Here is a tiny trained network, its code and every weight. The questions are about switching its units off for an input and a class, where a switched-off unit gives its printed mean instead of its output.

import numpy as np


def w(rows, s, z=0):
    codes = np.array(rows[::2]) - 128.0
    scale = np.full(codes.shape[1], s)
    scale[-1] = z or s
    return codes * scale


def norm(h):
    return h / np.sqrt((h * h).mean(-1, keepdims=True) + 1e-5)


def f(y):
    return y / 2 * (1 + np.tanh(0.7978845608 * (y + 0.044715 * y**3)))


def log_softmax(a):
    a = a - a.max(-1, keepdims=True)
    return a - np.log(np.exp(a).sum(-1, keepdims=True))


def net(x, mask):
    res = np.array(x, float).reshape(1, 7) / 4 @ E
    u = 0
    for l in range(2):
        y = f(norm(res) @ A[l][:, :-1].T + A[l][:, -1])
        res = res + np.where(mask[u : u + 5], y, B[l][:, -1]) @ B[l][:, :-1]
        u += 5
    return log_softmax(norm(res)[-1] @ U[:, :-1].T + U[:, -1])


A, B = {}, {}
E = w([
[165,127,125,149,123,152,133,149],'x0',
[112,124,140,200,143,34,113,237],'x1',
[117,52,93,28,175,193,89,160],'x2',
[131,134,120,130,133,130,131,130],'x3',
[153,138,107,152,139,145,124,137],'x4',
[2,163,101,176,94,189,207,192],'x5',
[144,132,140,96,119,114,159,142],'x6',
],0.0053)
A[0] = w([
[62,141,117,137,84,133,118,248,46],'0.n0',
[79,140,100,131,81,200,195,102,78],'0.n1',
[103,94,112,81,208,129,98,255,103],'0.n2',
[188,129,155,88,130,147,106,70,155],'0.n3',
[81,50,96,106,164,192,156,168,3],'0.n4',
],0.0078,0.0041)
B[0] = w([
[151,78,83,118,151,150,206,49,211],'0.n0',
[161,158,149,147,93,57,25,175,235],'0.n1',
[128,119,159,169,140,150,135,2,254],'0.n2',
[60,138,122,155,108,142,195,70,230],'0.n3',
[184,157,144,19,191,86,17,230,196],'0.n4',
],0.008,0.0047)
A[1] = w([
[141,65,131,49,185,134,186,55,115],'1.n0',
[136,186,181,168,33,71,68,162,116],'1.n1',
[134,96,194,236,182,68,177,110,213],'1.n2',
[76,145,119,66,138,224,119,176,105],'1.n3',
[180,2,148,66,192,143,61,79,5],'1.n4',
],0.0062,0.0032)
B[1] = w([
[126,111,90,180,96,131,133,225,245],'1.n0',
[102,2,51,86,174,190,181,124,208],'1.n1',
[150,188,185,73,120,133,73,143,253],'1.n2',
[167,75,95,104,179,105,143,151,147],'1.n3',
[83,168,130,170,78,144,179,117,239],'1.n4',
],0.009,0.0052)
U = w([
[97,254,213,178,71,93,170,82,231],'0',
[61,49,2,172,101,161,209,150,6],'1',
[201,134,156,24,171,38,17,239,144],'2',
],0.0088,0.0015)

Each question gives the input, the list of numbers given to net, and the class t.
The units are the neurons (one row each of A and B). Each row of codes is followed by its name. A weight is (code - 128) times the scale printed after its matrix; where a second scale follows, it is the last column's (A, B and U).
mask holds one flag per neuron, layer by layer. A switched-off neuron (its flag False) gives its mean, the last column of its row in B, instead of its output. The means were averaged over made-up inputs and are rounded, as every weight is.
A unit's drop is (log p(t) with every unit on - log p(t) with that unit switched off) / (log p(t) with every unit on - log p(t) with every unit switched off).
The circuit of an input: a set's keep is (log p(t) with only the set's units on - log p(t) with every unit switched off) / (log p(t) with every unit on - log p(t) with every unit switched off). Starting from all 10 units, units are removed one at a time, each time the one whose removal leaves the highest keep (on an exact tie, the one counted first), for as long as the keep stays at least 0.8.
circuit, biggest first: the units of the circuit, biggest drop first
unit that matters most: the unit with the biggest drop
k most important neurons: the k neurons with the biggest drops, biggest first
k most important neurons of layer l: the k neurons of layer l with the biggest drops, biggest first
input [-6,8,6,-5,-8,1,3], class 1: unit that matters most -> 0.n0
input [5,-1,7,6,3,1,-7], class 2: 2 most important neurons of layer 1 -> [1.n1; 1.n3]
input [5,3,8,2,-3,-4,-2], class 0: circuit, biggest first -> [1.n1; 1.n4]
input [5,7,8,-1,1,-4,-1], class 0: circuit, biggest first -> [0.n2; 1.n4]
input [4,8,-7,4,7,-3,8], class 2: circuit, biggest first -> [1.n2; 1.n1]
input [6,-5,-6,-4,2,8,-2], class 1: circuit, biggest first -> [1.n1; 0.n1]
input [0,3,1,-1,6,-6,-1], class 0: 2 most important neurons -> [0.n1; 1.n4]
input [1,8,2,8,5,-7,4], class 0: 4 most important neurons -> [0.n2; 0.n1; 0.n4; 1.n4]
input [5,5,1,-3,-4,-8,-5], class 0: circuit, biggest first -> [0.n1; 1.n4]
input [-3,0,-3,4,-4,3,-7], class 1: circuit, biggest first -> [1.n1; 0.n3]
input [-5,7,-3,2,-8,-1,0], class 2: 4 most important neurons -> [0.n3; 1.n4; 1.n2; 0.n2]
input [-2,-3,4,-5,-8,-8,0], class 1: 2 most important neurons of layer 1 -> [1.n0; 1.n2]
input [-6,0,-7,-8,7,7,7], class 1: 4 most important neurons -> [1.n1; 0.n2; 0.n1; 0.n3]
input [-8,-2,6,-7,-2,8,-7], class 2: circuit, biggest first -> [0.n4]
input [-6,2,-8,-1,1,-6,5], class 2: 2 most important neurons -> [1.n4; 0.n2]
input [-7,0,0,-6,0,-5,3], class 0: 2 most important neurons -> [1.n1; 0.n1]
input [5,7,-1,-2,-2,5,-3], class 0: 2 most important neurons -> [1.n1; 1.n2]
input [-3,0,4,6,4,-5,3], class 1: 2 most important neurons -> [0.n1; 1.n0]
input [4,1,6,-4,-4,-4,-5], class 0: 2 most important neurons -> [1.n1; 0.n2]
input [-7,4,1,3,8,-1,2], class 0: circuit, biggest first -> [0.n2]
input [-6,3,6,8,2,-4,2], class 0: 2 most important neurons -> [0.n2; 1.n1]
